Here is a tiny trained network, its code and every weight. The questions are about switching its units off for an input and a class, where a switched-off unit gives its printed mean instead of its output.

import numpy as np


def w(rows, s, z=0):
    codes = np.array(rows[::2]) - 128.0
    scale = np.full(codes.shape[1], s)
    scale[-1] = z or s
    return codes * scale


def f(y):
    return y / 2 * (1 + np.tanh(0.7978845608 * (y + 0.044715 * y**3)))


def log_softmax(a):
    a = a - a.max(-1, keepdims=True)
    return a - np.log(np.exp(a).sum(-1, keepdims=True))


def net(x, mask):
    res = np.array(x, float).reshape(1, 7) / 4 @ E
    y = f(res @ A[0][:, :-1].T + A[0][:, -1])
    res = res + np.where(mask, y, B[0][:, -1]) @ B[0][:, :-1]
    return log_softmax(res[-1] @ U[:, :-1].T + U[:, -1])


A, B = {}, {}
E = w([
[48,71,211,32],'x0',
[126,129,122,123],'x1',
[139,121,142,139],'x2',
[108,142,104,106],'x3',
[109,147,105,106],'x4',
[124,132,124,124],'x5',
[242,148,80,8],'x6',
],0.014)
A[0] = w([
[210,105,112,50,140],'N1',
[192,116,169,21,92],'N2',
[65,59,195,56,165],'N3',
[254,232,56,147,160],'N4',
[181,133,210,32,78],'N5',
[240,93,103,52,165],'N6',
[79,178,54,235,254],'N7',
],0.0094,0.0054)
B[0] = w([
[147,107,83,37,192],'N1',
[143,37,91,85,183],'N2',
[4,44,130,37,216],'N3',
[188,185,177,130,254],'N4',
[96,82,63,131,171],'N5',
[192,150,74,70,210],'N6',
[116,148,104,215,238],'N7',
],0.011,0.017)
U = w([
[165,191,126,207,171],'0',
[59,158,238,78,176],'1',
[250,230,164,71,181],'2',
[140,110,94,53,2],'3',
],0.011,0.0051)

Each question gives the input, the list of numbers given to net, and the class t.
The units are the neurons (one row each of A and B). Each row of codes is followed by its name. A weight is (code - 128) times the scale printed after its matrix; where a second scale follows, it is the last column's (A, B and U).
mask holds one flag per neuron, in row order. A switched-off neuron (its flag False) gives its mean, the last column of its row in B, instead of its output. The means were averaged over made-up inputs and are rounded, as every weight is.
A unit's drop is (log p(t) with every unit on - log p(t) with that unit switched off) / (log p(t) with every unit on - log p(t) with every unit switched off).
The circuit of an input: a set's keep is (log p(t) with only the set's units on - log p(t) with every unit switched off) / (log p(t) with every unit on - log p(t) with every unit switched off). Starting from all 7 units, units are removed one at a time, each time the one whose removal leaves the highest keep (on an exact tie, the one counted first), for as long as the keep stays at least 0.8.
circuit, biggest first: the units of the circuit, biggest drop first
unit that matters most: the unit with the biggest drop
top k neurons: the k neurons with the biggest drops, biggest first
drop when u is switched off: that unit's drop, to one decimal
input [-5,-2,-1,-3,2,0,0], class 0: unit that matters most => N7
input [0,-6,5,-6,-2,-3,-2], class 0: top 2 neurons => [N3, N1]
input [1,6,-3,1,-4,-7,0], class 1: circuit, biggest first => [N6, N1]
input [0,-5,-2,-7,-5,-7,-2], class 0: circuit, biggest first => [N3, N1]
input [-2,2,-3,0,-6,5,-1], class 0: circuit, biggest first => [N3, N6]
input [-2,4,-7,-6,7,0,0], class 0: top 2 neurons => [N6, N1]
input [-7,0,0,5,0,-4,0], class 0: top 3 neurons => [N7, N1, N6]
input [0,6,6,4,-2,0,-1], class 0: top 2 neurons => [N3, N1]
input [-1,-1,-3,-4,1,3,1], class 2: drop when N7 is switched off => 0.2
input [0,0,-7,1,-3,1,0], class 0: drop when N1 is switched off => 0.3
input [-3,-1,7,4,-7,-1,-1], class 0: drop when N6 is switched off => 0.1
input [0,-4,-6,8,-6,-6,1], class 2: drop when N5 is switched off => 0.3
